Below are the code and all the weights of a small trained network. Each question names an input and a class and asks about switching units off, where a switched-off unit gives its printed mean instead of its output.

import numpy as np


def w(rows, s, z=0):
    codes = np.array(rows[::2]) - 128.0
    scale = np.full(codes.shape[1], s)
    scale[-1] = z or s
    return codes * scale


def f(y):
    return np.maximum(y, 0)


def log_softmax(a):
    a = a - a.max(-1, keepdims=True)
    return a - np.log(np.exp(a).sum(-1, keepdims=True))


def net(x, mask):
    res = np.array(x, float).reshape(1, 3) / 4 @ E
    y = f(res @ A[0][:, :-1].T + A[0][:, -1])
    res = res + np.where(mask, y, B[0][:, -1]) @ B[0][:, :-1]
    return log_softmax(res[-1] @ U[:, :-1].T + U[:, -1])


A, B = {}, {}
E = w([
[175,137,149,3,157],'x0',
[2,184,152,156,205],'x1',
[175,81,8,99,246],'x2',
],0.011)
A[0] = w([
[56,117,172,119,131,94],'n1',
[145,117,103,96,203,57],'n2',
[23,135,78,133,176,211],'n3',
[126,163,160,148,28,69],'n4',
[153,57,67,175,100,169],'n5',
[154,82,78,203,117,145],'n6',
[126,156,227,133,71,218],'n7',
[162,89,85,157,119,130],'n8',
[143,79,85,167,147,134],'n9',
[199,56,162,113,84,167],'n10',
[126,68,61,138,144,208],'n11',
[109,98,105,42,110,193],'n12',
[84,84,132,120,86,141],'n13',
[142,105,123,107,248,214],'n14',
[87,159,111,150,173,17],'n15',
[78,193,148,59,155,114],'n16',
[70,129,85,201,91,193],'n17',
[77,36,156,193,127,34],'n18',
[61,194,96,102,142,164],'n19',
[100,117,115,215,110,254],'n20',
[75,147,136,157,196,53],'n21',
],0.013,0.0081)
B[0] = w([
[128,151,164,175,75,169],'n1',
[63,85,71,40,102,187],'n2',
[83,139,22,121,63,239],'n3',
[85,30,130,52,212,195],'n4',
[230,144,185,212,74,207],'n5',
[168,193,173,171,102,196],'n6',
[69,188,63,180,85,236],'n7',
[178,163,207,153,132,181],'n8',
[168,179,121,172,159,186],'n9',
[66,40,59,25,180,216],'n10',
[190,148,209,172,149,221],'n11',
[69,181,68,95,61,190],'n12',
[69,123,75,127,73,155],'n13',
[68,111,165,57,173,249],'n14',
[124,1,207,72,208,158],'n15',
[193,197,188,179,65,180],'n16',
[74,39,118,115,167,213],'n17',
[35,182,14,103,42,158],'n18',
[180,204,106,188,59,192],'n19',
[91,53,157,112,230,227],'n20',
[77,108,114,90,197,180],'n21',
],0.0083,0.016)
U = w([
[133,11,203,68,214,232],'0',
[129,134,41,97,109,8],'1',
[176,248,230,183,116,181],'2',
],0.013,0.0013)

Each question gives the input, the list of numbers given to net, and the class t.
The units are the neurons (one row each of A and B). Each row of codes is followed by its name. A weight is (code - 128) times the scale printed after its matrix; where a second scale follows, it is the last column's (A, B and U).
mask holds one flag per neuron, in row order. A switched-off neuron (its flag False) gives its mean, the last column of its row in B, instead of its output. The means were averaged over made-up inputs and are rounded, as every weight is.
A unit's drop is (log p(t) with every unit on - log p(t) with that unit switched off) / (log p(t) with every unit on - log p(t) with every unit switched off).
The circuit of an input: a set's keep is (log p(t) with only the set's units on - log p(t) with every unit switched off) / (log p(t) with every unit on - log p(t) with every unit switched off). Starting from the 12 units with the biggest drops (on a tie, the unit counted first), units are removed one at a time, each time the one whose removal leaves the highest keep (on an exact tie, the one counted first), for as long as the keep stays at least 0.8.
units of the circuit, in order: the units of the circuit, biggest drop first
most important unit: the unit with the biggest drop
top k neurons: the k neurons with the biggest drops, biggest first
drop of u: that unit's drop, to one decimal
input [7,7,0], class 2: units of the circuit, in order : [n16]
input [-1,0,2], class 2: top 2 neurons : [n10; n4]
input [-3,-7,-8], class 0: top 2 neurons : [n4; n3]
input [-6,-4,-6], class 0: top 2 neurons : [n4; n20]
input [-4,4,1], class 0: top 4 neurons : [n20; n7; n15; n17]
input [7,5,8], class 1: top 4 neurons : [n3; n12; n20; n19]
input [-4,0,-8], class 0: top 2 neurons : [n4; n20]
input [8,2,8], class 1: top 2 neurons : [n12; n20]
input [6,-6,-6], class 1: top 2 neurons : [n7; n20]
input [8,5,7], class 1: top 2 neurons : [n12; n3]
input [-8,2,8], class 0: top 3 neurons : [n20; n17; n15]
input [1,3,-3], class 2: top 3 neurons : [n10; n2; n16]
input [8,5,1], class 1: drop of n9 : 0.1
input [-1,-3,-8], class 0: drop of n3 : 0.9
input [-4,-8,-4], class 0: most important unit : n4
input [6,4,1], class 1: drop of n6 : 0.3
